Below are the code and all the weights of a small trained network. Each question names an input and a class and asks about switching units off, where a switched-off unit gives its printed mean instead of its output.

import numpy as np


def w(rows, s, z=0):
    codes = np.array(rows[::2]) - 128.0
    scale = np.full(codes.shape[1], s)
    scale[-1] = z or s
    return codes * scale


def f(y):
    return y / 2 * (1 + np.tanh(0.7978845608 * (y + 0.044715 * y**3)))


def log_softmax(a):
    a = a - a.max(-1, keepdims=True)
    return a - np.log(np.exp(a).sum(-1, keepdims=True))


def net(x, mask):
    res = np.array(x, float).reshape(1, 2) / 4 @ E
    y = f(res @ A[0][:, :-1].T + A[0][:, -1])
    res = res + np.where(mask, y, B[0][:, -1]) @ B[0][:, :-1]
    return log_softmax(res[-1] @ U[:, :-1].T + U[:, -1])


A, B = {}, {}
E = w([
[28,57,3,40,99],'x0',
[148,41,195,11,205],'x1',
],0.0072)
A[0] = w([
[122,161,136,151,111,253],'N0',
[134,157,140,135,129,245],'N1',
[237,204,212,181,177,92],'N2',
[170,20,214,44,225,79],'N3',
[221,176,237,183,150,101],'N4',
[130,196,49,254,52,71],'N5',
],0.0061,0.0048)
B[0] = w([
[166,144,231,56,138,216],'N0',
[158,158,205,46,107,208],'N1',
[68,76,31,160,74,255],'N2',
[178,201,13,255,207,247],'N3',
[40,78,44,149,63,253],'N4',
[173,172,45,222,224,219],'N5',
],0.0087,0.0054)
U = w([
[208,200,93,161,226,34],'0',
[14,34,84,119,62,110],'1',
[201,154,254,66,110,254],'2',
],0.013,0.0055)

Each question gives the input, the list of numbers given to net, and the class t.
The units are the neurons (one row each of A and B). Each row of codes is followed by its name. A weight is (code - 128) times the scale printed after its matrix; where a second scale follows, it is the last column's (A, B and U).
mask holds one flag per neuron, in row order. A switched-off neuron (its flag False) gives its mean, the last column of its row in B, instead of its output. The means were averaged over made-up inputs and are rounded, as every weight is.
A unit's drop is (log p(t) with every unit on - log p(t) with that unit switched off) / (log p(t) with every unit on - log p(t) with every unit switched off).
The circuit of an input: a set's keep is (log p(t) with only the set's units on - log p(t) with every unit switched off) / (log p(t) with every unit on - log p(t) with every unit switched off). Starting from all 6 units, units are removed one at a time, each time the one whose removal leaves the highest keep (on an exact tie, the one counted first), for as long as the keep stays at least 0.8.
circuit, biggest first: the units of the circuit, biggest drop first
top k neurons: the k neurons with the biggest drops, biggest first
drop of u: that unit's drop, to one decimal
input [-5,2], class 1: circuit, biggest first => (N4, N2)
input [4,5], class 0: circuit, biggest first => (N3, N4)
input [4,4], class 0: top 3 neurons => (N4, N2, N3)
input [3,-1], class 2: circuit, biggest first => (N4, N2, N3)
input [0,3], class 2: circuit, biggest first => (N5, N2)
input [2,-4], class 0: circuit, biggest first => (N4)
input [5,5], class 0: circuit, biggest first => (N3, N4)
input [2,3], class 2: circuit, biggest first => (N4, N5)
input [2,0], class 2: top 3 neurons => (N4, N2, N3)
input [-5,-3], class 1: top 3 neurons => (N4, N2, N3)
input [5,6], class 0: top 3 neurons => (N3, N4, N2)
input [7,7], class 0: top 2 neurons => (N3, N4)
input [2,-5], class 0: top 2 neurons => (N5, N4)
input [-7,-5], class 1: circuit, biggest first => (N4)
input [8,8], class 0: top 3 neurons => (N3, N4, N2)
input [-7,4], class 1: drop of N2 => 0.2
input [0,8], class 0: drop of N0 => 0.0
input [-8,-2], class 1: drop of N4 => 0.1
